Below are the code and all the weights of a small trained network. Each question names an input and a class and asks about switching units off, where a switched-off unit gives its printed mean instead of its output.

import numpy as np


def w(rows, s, z=0):
    codes = np.array(rows[::2]) - 128.0
    scale = np.full(codes.shape[1], s)
    scale[-1] = z or s
    return codes * scale


def norm(h):
    return h / np.sqrt((h * h).mean(-1, keepdims=True) + 1e-5)


def f(y):
    return np.maximum(y, 0)


def log_softmax(a):
    a = a - a.max(-1, keepdims=True)
    return a - np.log(np.exp(a).sum(-1, keepdims=True))


def net(x, mask):
    res = np.array(x, float).reshape(1, 8) / 4 @ E
    u = 0
    for l in range(2):
        y = f(norm(res) @ A[l][:, :-1].T + A[l][:, -1])
        res = res + np.where(mask[u : u + 14], y, B[l][:, -1]) @ B[l][:, :-1]
        u += 14
    return log_softmax(norm(res)[-1] @ U[:, :-1].T + U[:, -1])


A, B = {}, {}
E = w([
[126,126,127,127,121,129,134,125,127,126,125,128],'x0',
[47,67,110,101,197,179,127,147,160,115,134,130],'x1',
[130,168,107,51,151,90,107,76,100,2,104,181],'x2',
[125,127,132,128,128,129,122,128,123,127,124,127],'x3',
[124,129,128,132,128,127,127,124,128,126,125,123],'x4',
[190,89,146,122,123,193,60,21,206,89,184,112],'x5',
[124,132,137,128,130,124,121,135,136,128,131,128],'x6',
[118,134,131,130,129,126,125,124,126,129,133,127],'x7',
],0.0071)
A[0] = w([
[204,104,118,86,122,177,61,3,189,75,190,117,44],'0.n1',
[128,82,94,185,133,126,193,203,109,221,124,53,118],'0.n2',
[246,175,196,174,16,97,144,98,94,148,170,125,71],'0.n3',
[13,54,106,87,233,199,145,144,162,118,138,146,140],'0.n4',
[56,126,135,82,187,132,130,174,104,96,99,195,99],'0.n5',
[120,112,140,188,108,137,140,209,131,241,156,75,170],'0.n6',
[132,171,121,149,133,113,136,145,71,143,124,120,133],'0.n7',
[111,147,139,80,152,62,80,128,81,29,67,215,113],'0.n8',
[120,129,105,110,194,131,138,87,126,186,127,107,3],'0.n9',
[80,23,130,111,179,172,139,170,126,168,134,120,81],'0.n10',
[175,91,182,173,112,128,112,112,179,163,131,114,81],'0.n11',
[159,113,156,159,105,165,107,110,171,186,150,111,49],'0.n12',
[194,49,183,178,105,196,26,56,198,136,188,69,111],'0.n13',
[166,207,163,157,65,76,129,127,91,171,129,150,110],'0.n14',
],0.005,0.0049)
B[0] = w([
[79,121,254,224,154,115,61,120,141,83,76,206,214],'0.n1',
[107,135,192,104,140,117,80,113,167,99,147,224,231],'0.n2',
[96,81,44,123,120,57,67,103,62,145,90,96,216],'0.n3',
[74,33,53,131,161,117,61,183,148,120,38,59,229],'0.n4',
[112,86,95,89,112,53,79,57,65,143,171,89,190],'0.n5',
[165,105,196,154,153,127,63,51,137,71,107,196,253],'0.n6',
[165,151,131,141,118,122,125,155,165,60,171,90,174],'0.n7',
[150,189,86,58,144,144,197,170,81,139,179,49,211],'0.n8',
[90,169,106,145,159,142,170,97,137,125,164,179,128],'0.n9',
[127,180,109,146,114,178,188,182,139,73,129,124,184],'0.n10',
[137,119,46,115,136,113,152,89,80,145,106,94,171],'0.n11',
[108,96,77,116,109,102,189,130,107,153,123,97,167],'0.n12',
[161,157,32,54,143,122,214,126,121,210,190,104,244],'0.n13',
[131,172,116,120,89,158,172,147,90,74,88,91,200],'0.n14',
],0.0053,0.0075)
A[1] = w([
[217,218,187,118,93,110,191,101,88,166,210,190,163],'1.n1',
[182,186,241,180,52,122,122,73,131,107,144,200,63],'1.n2',
[73,78,167,149,193,212,119,128,216,92,139,185,170],'1.n3',
[108,116,138,149,149,104,53,95,111,43,57,136,114],'1.n4',
[170,138,203,159,64,69,143,87,132,225,145,156,97],'1.n5',
[165,96,35,156,95,176,172,125,168,206,127,86,81],'1.n6',
[85,87,100,90,142,252,199,189,190,148,154,67,1],'1.n7',
[128,92,145,188,105,120,42,78,91,64,90,133,107],'1.n8',
[106,85,176,221,63,90,81,185,124,146,35,175,115],'1.n9',
[146,63,124,173,64,153,162,154,161,225,158,160,64],'1.n10',
[142,98,109,135,171,254,198,169,212,176,156,100,21],'1.n11',
[167,97,42,138,108,153,152,115,172,248,119,74,60],'1.n12',
[175,167,124,75,140,109,150,85,86,97,110,120,134],'1.n13',
[156,150,102,87,135,114,145,95,116,136,195,101,124],'1.n14',
],0.0069,0.004)
B[1] = w([
[242,191,110,239,81,122,183,82,134,154,89,136,226],'1.n1',
[205,197,91,141,171,50,67,42,115,201,66,50,206],'1.n2',
[61,128,189,109,96,202,176,201,119,72,166,167,255],'1.n3',
[141,106,180,165,156,157,110,90,171,182,155,180,247],'1.n4',
[123,86,38,181,140,62,126,52,97,140,154,162,200],'1.n5',
[140,160,148,91,56,141,193,148,60,201,217,59,195],'1.n6',
[221,246,222,65,69,122,170,141,121,170,109,101,177],'1.n7',
[143,157,182,101,165,141,97,159,219,188,131,171,221],'1.n8',
[140,88,182,97,192,189,48,70,254,110,147,174,232],'1.n9',
[101,108,88,119,187,154,43,126,142,78,90,138,169],'1.n10',
[138,230,229,64,104,78,108,185,150,111,81,102,175],'1.n11',
[63,89,88,138,55,162,207,108,46,167,234,79,208],'1.n12',
[109,93,143,156,103,157,130,152,166,147,115,119,227],'1.n13',
[118,97,106,157,132,137,119,165,143,109,85,136,195],'1.n14',
],0.0076,0.0066)
U = w([
[250,211,192,231,195,35,25,20,218,205,16,201,231],'0',
[15,26,254,86,230,232,28,202,241,26,130,220,185],'1',
[179,26,16,229,25,92,218,26,29,231,232,82,31],'2',
[60,213,244,13,24,218,236,237,89,207,229,18,2],'3',
[226,248,37,178,26,49,232,226,12,23,11,43,97],'4',
[11,35,13,14,216,20,74,226,25,34,54,25,163],'5',
],0.0091,0.0035)

Each question gives the input, the list of numbers given to net, and the class t.
The units are the neurons (one row each of A and B). Each row of codes is followed by its name. A weight is (code - 128) times the scale printed after its matrix; where a second scale follows, it is the last column's (A, B and U).
mask holds one flag per neuron, layer by layer. A switched-off neuron (its flag False) gives its mean, the last column of its row in B, instead of its output. The means were averaged over made-up inputs and are rounded, as every weight is.
A unit's drop is (log p(t) with every unit on - log p(t) with that unit switched off) / (log p(t) with every unit on - log p(t) with every unit switched off).
most important unit: the unit with the biggest drop
k most important neurons: the k neurons with the biggest drops, biggest first
top k neurons in layer l: the k neurons of layer l with the biggest drops, biggest first
drop when u is switched off: that unit's drop, to one decimal
input [-7,3,-3,-7,1,3,-8,3], class 3: most important unit => 0.n13
input [8,8,3,-8,6,0,-7,1], class 5: top 3 neurons in layer 0 => 0.n6; 0.n4; 0.n1
input [-8,0,5,-8,-5,-2,4,7], class 4: top 2 neurons in layer 0 => 0.n8; 0.n4
input [7,-7,0,7,-4,5,6,-3], class 2: 4 most important neurons => 0.n13; 0.n6; 0.n2; 0.n3
input [8,3,0,-4,3,8,5,-7], class 3: 3 most important neurons => 0.n13; 0.n6; 0.n2
input [-6,-3,0,-2,6,3,1,6], class 2: 3 most important neurons => 0.n13; 0.n6; 0.n2
input [-5,-7,0,0,2,7,0,-1], class 2: top 2 neurons in layer 0 => 0.n13; 0.n6
input [-4,5,0,3,-8,7,0,-2], class 3: top 2 neurons in layer 0 => 0.n13; 0.n6
input [1,5,-8,8,4,1,-1,7], class 3: 2 most important neurons => 0.n1; 0.n13
input [5,0,-4,-5,-4,-3,-3,7], class 0: 2 most important neurons => 1.n2; 0.n4
input [-5,-8,4,2,-6,0,-7,-6], class 4: top 2 neurons in layer 0 => 0.n6; 0.n8
input [4,2,1,-5,0,-1,-5,-5], class 5: top 2 neurons in layer 0 => 0.n5; 0.n13
input [-2,1,6,1,4,5,-5,-6], class 1: 3 most important neurons => 1.n3; 0.n6; 1.n1
input [-6,4,6,3,5,-1,7,-5], class 5: most important unit => 0.n8
input [8,-3,-3,2,5,1,0,-5], class 2: drop when 0.n13 is switched off => 0.2
input [6,-1,-2,1,7,-7,-5,-3], class 0: drop when 0.n4 is switched off => 0.4
input [7,-7,-4,-4,-8,8,1,0], class 2: drop when 0.n13 is switched off => 0.7
input [1,1,-4,-1,8,-5,-3,-1], class 1: drop when 1.n3 is switched off => 0.2
input [0,-8,-5,2,-6,1,-6,5], class 2: 2 most important neurons => 0.n1; 0.n3
input [-5,-1,1,6,-4,-3,-3,-6], class 4: most important unit => 0.n4
